Below is a small trained network, with its code and all its weights. Each question gives an input and a class and asks what happens when units are switched off, that is, made to give their printed mean instead of their output.

import numpy as np


def w(rows, s, z=0):
    codes = np.array(rows[::2]) - 128.0
    scale = np.full(codes.shape[1], s)
    scale[-1] = z or s
    return codes * scale


def norm(h):
    return h / np.sqrt((h * h).mean(-1, keepdims=True) + 1e-5)


def f(y):
    return y / 2 * (1 + np.tanh(0.7978845608 * (y + 0.044715 * y**3)))


def log_softmax(a):
    a = a - a.max(-1, keepdims=True)
    return a - np.log(np.exp(a).sum(-1, keepdims=True))


def net(x, mask):
    res = np.array(x, float).reshape(1, 3) / 4 @ E
    u = 0
    for l in range(4):
        y = f(norm(res) @ A[l][:, :-1].T + A[l][:, -1])
        res = res + np.where(mask[u : u + 16], y, B[l][:, -1]) @ B[l][:, :-1]
        u += 16
    return log_softmax(norm(res)[-1] @ U[:, :-1].T + U[:, -1])


A, B = {}, {}
E = w([
[47,157,255,129],'x0',
[194,76,126,18],'x1',
[55,173,55,81],'x2',
],0.00063)
A[0] = w([
[100,102,64,46,94],'0.n0',
[111,78,134,135,116],'0.n1',
[34,184,212,197,20],'0.n2',
[160,179,28,209,148],'0.n3',
[184,200,22,231,134],'0.n4',
[174,121,137,175,119],'0.n5',
[128,127,125,129,112],'0.n6',
[9,189,230,212,10],'0.n7',
[186,66,175,124,110],'0.n8',
[191,76,41,132,3],'0.n9',
[142,134,177,91,172],'0.n10',
[133,133,139,98,158],'0.n11',
[135,139,126,127,113],'0.n12',
[145,123,80,138,43],'0.n13',
[184,204,104,172,138],'0.n14',
[134,110,149,119,163],'0.n15',
],0.0015,0.0012)
B[0] = w([
[153,141,90,64,99],'0.n0',
[151,161,136,130,110],'0.n1',
[54,192,181,29,100],'0.n2',
[38,72,89,174,211],'0.n3',
[52,58,98,174,208],'0.n4',
[150,88,126,146,123],'0.n5',
[121,117,140,118,105],'0.n6',
[39,238,188,4,133],'0.n7',
[197,174,141,173,113],'0.n8',
[87,170,196,136,3],'0.n9',
[151,147,92,178,198],'0.n10',
[156,144,95,154,170],'0.n11',
[119,108,144,115,107],'0.n12',
[102,119,164,117,22],'0.n13',
[102,68,113,139,156],'0.n14',
[161,164,95,164,178],'0.n15',
],0.0012,0.00042)
A[1] = w([
[86,142,214,65,147],'1.n0',
[71,85,184,108,254],'1.n1',
[139,138,124,131,94],'1.n2',
[131,131,126,129,114],'1.n3',
[100,143,176,100,106],'1.n4',
[142,123,107,118,73],'1.n5',
[115,108,133,123,150],'1.n6',
[46,158,234,97,108],'1.n7',
[116,132,153,115,107],'1.n8',
[141,143,122,132,91],'1.n9',
[166,74,43,70,61],'1.n10',
[151,107,77,87,97],'1.n11',
[150,85,63,80,50],'1.n12',
[101,92,140,120,196],'1.n13',
[44,178,251,123,2],'1.n14',
[138,112,109,113,96],'1.n15',
],0.0028,0.00077)
B[1] = w([
[143,153,76,220,205],'1.n0',
[153,166,72,149,222],'1.n1',
[109,119,153,125,109],'1.n2',
[125,127,134,128,120],'1.n3',
[161,152,109,186,138],'1.n4',
[104,142,158,121,102],'1.n5',
[149,138,99,134,141],'1.n6',
[153,249,91,214,254],'1.n7',
[149,142,120,154,119],'1.n8',
[105,116,162,123,108],'1.n9',
[107,220,126,90,176],'1.n10',
[105,189,124,86,136],'1.n11',
[97,199,136,92,133],'1.n12',
[156,145,85,135,169],'1.n13',
[155,243,121,153,245],'1.n14',
[114,142,137,124,114],'1.n15',
],0.0018,0.0007)
A[2] = w([
[112,48,116,78,112],'2.n0',
[224,103,181,98,32],'2.n1',
[115,112,165,160,158],'2.n2',
[126,154,74,133,97],'2.n3',
[106,211,209,125,137],'2.n4',
[146,129,105,136,52],'2.n5',
[22,191,38,173,45],'2.n6',
[131,167,51,114,129],'2.n7',
[106,218,196,52,212],'2.n8',
[138,140,114,127,134],'2.n9',
[142,137,96,145,57],'2.n10',
[132,194,122,2,118],'2.n11',
[140,136,104,138,79],'2.n12',
[242,100,188,96,1],'2.n13',
[122,135,191,196,192],'2.n14',
[139,140,98,145,77],'2.n15',
],0.0032,0.0012)
B[2] = w([
[162,183,97,162,148],'2.n0',
[73,181,226,106,108],'2.n1',
[157,109,103,102,139],'2.n2',
[70,108,178,133,153],'2.n3',
[227,120,58,150,164],'2.n4',
[125,121,153,152,104],'2.n5',
[101,146,247,104,248],'2.n6',
[42,114,154,122,190],'2.n7',
[194,94,9,152,184],'2.n8',
[93,127,134,124,142],'2.n9',
[124,110,159,146,115],'2.n10',
[98,53,2,90,165],'2.n11',
[113,112,157,152,120],'2.n12',
[58,174,240,116,111],'2.n13',
[154,102,91,88,194],'2.n14',
[119,104,164,133,126],'2.n15',
],0.0023,0.0011)
A[3] = w([
[138,242,82,174,139],'3.n0',
[129,123,129,132,122],'3.n1',
[171,126,117,129,92],'3.n2',
[139,128,124,189,104],'3.n3',
[246,114,83,141,62],'3.n4',
[130,129,120,127,74],'3.n5',
[140,126,119,139,84],'3.n6',
[135,138,142,155,100],'3.n7',
[163,139,202,145,45],'3.n8',
[138,91,168,78,203],'3.n9',
[140,154,139,147,139],'3.n10',
[169,145,253,147,7],'3.n11',
[38,125,154,124,120],'3.n12',
[62,137,101,137,102],'3.n13',
[137,121,127,105,115],'3.n14',
[112,117,35,127,10],'3.n15',
],0.0043,0.0015)
B[3] = w([
[228,202,86,173,252],'3.n0',
[126,134,119,126,126],'3.n1',
[83,140,147,135,124],'3.n2',
[175,100,67,117,156],'3.n3',
[3,186,168,182,157],'3.n4',
[119,117,128,116,110],'3.n5',
[111,116,110,118,118],'3.n6',
[130,128,88,98,130],'3.n7',
[64,180,118,64,125],'3.n8',
[233,157,163,177,147],'3.n9',
[147,129,96,110,148],'3.n10',
[66,227,137,5,148],'3.n11',
[27,211,209,178,137],'3.n12',
[104,159,198,122,148],'3.n13',
[152,116,148,122,118],'3.n14',
[83,181,168,41,146],'3.n15',
],0.0023,0.0019)
U = w([
[107,80,10,47,168],'0',
[145,182,221,39,141],'1',
[54,85,141,115,41],'2',
[130,11,118,210,93],'3',
[196,53,171,98,29],'4',
[179,201,75,205,255],'5',
[33,153,194,192,81],'6',
],0.011,0.0029)

Each question gives the input, the list of numbers given to net, and the class t.
The units are the neurons (one row each of A and B). Each row of codes is followed by its name. A weight is (code - 128) times the scale printed after its matrix; where a second scale follows, it is the last column's (A, B and U).
mask holds one flag per neuron, layer by layer. A switched-off neuron (its flag False) gives its mean, the last column of its row in B, instead of its output. The means were averaged over made-up inputs and are rounded, as every weight is.
A unit's drop is (log p(t) with every unit on - log p(t) with that unit switched off) / (log p(t) with every unit on - log p(t) with every unit switched off).
The circuit of an input: a set's keep is (log p(t) with only the set's units on - log p(t) with every unit switched off) / (log p(t) with every unit on - log p(t) with every unit switched off). Starting from the 12 units with the biggest drops (on a tie, the unit counted first), units are removed one at a time, each time the one whose removal leaves the highest keep (on an exact tie, the one counted first), for as long as the keep stays at least 0.8.
circuit, biggest first: the units of the circuit, biggest drop first
unit that matters most: the unit with the biggest drop
top k neurons: the k neurons with the biggest drops, biggest first
top k neurons in layer l: the k neurons of layer l with the biggest drops, biggest first
drop of u: that unit's drop, to one decimal
input [0,-7,4], class 6: circuit, biggest first : [2.n6, 3.n12]
input [-7,-1,-1], class 3: circuit, biggest first : [3.n11, 1.n14, 1.n7, 2.n8]
input [3,8,2], class 0: circuit, biggest first : [2.n11]
input [-2,-4,-6], class 3: top 2 neurons in layer 3 : [3.n0, 3.n15]
input [-6,5,-7], class 1: circuit, biggest first : [2.n13, 2.n1, 3.n11]
input [0,5,-2], class 1: top 3 neurons : [2.n13, 2.n1, 0.n7]
input [-2,4,-1], class 4: top 3 neurons : [0.n7, 0.n2, 1.n14]
input [-3,1,0], class 0: top 2 neurons in layer 1 : [1.n7, 1.n0]
input [-4,3,0], class 0: top 3 neurons : [1.n10, 2.n11, 2.n6]
input [-4,6,-8], class 1: top 3 neurons : [2.n13, 3.n11, 2.n1]
input [-3,-3,-4], class 3: top 2 neurons : [2.n6, 3.n0]
input [-3,0,4], class 0: top 4 neurons in layer 2 : [2.n11, 2.n13, 2.n1, 2.n0]
input [0,5,0], class 0: top 2 neurons in layer 1 : [1.n10, 1.n12]
input [2,0,-5], class 1: circuit, biggest first : [3.n11]
input [-5,-2,-7], class 1: top 3 neurons in layer 2 : [2.n8, 2.n11, 2.n13]
input [-6,-5,0], class 3: top 2 neurons in layer 2 : [2.n13, 2.n1]
input [-6,8,-4], class 4: top 3 neurons in layer 3 : [3.n9, 3.n0, 3.n11]
input [-2,7,-6], class 1: top 3 neurons : [2.n13, 2.n1, 3.n11]
input [5,4,-2], class 5: top 2 neurons : [2.n6, 1.n7]
input [-2,-1,2], class 2: unit that matters most : 3.n0
input [-3,0,0], class 2: top 2 neurons in layer 3 : [3.n0, 3.n15]
input [1,8,-4], class 1: top 2 neurons : [2.n13, 2.n1]
input [-6,-1,-1], class 3: top 3 neurons in layer 3 : [3.n11, 3.n8, 3.n4]
input [-8,-8,0], class 3: top 2 neurons in layer 2 : [2.n13, 2.n1]
input [-5,-6,-8], class 3: drop of 2.n6 : 0.2
input [-2,-4,4], class 6: drop of 3.n12 : 0.1
input [0,4,-4], class 1: drop of 3.n11 : 0.1
input [0,-4,8], class 6: drop of 2.n6 : 0.2
input [-6,-1,-6], class 1: top 2 neurons in layer 1 : [1.n0, 1.n10]
input [-3,-5,-6], class 3: unit that matters most : 2.n6
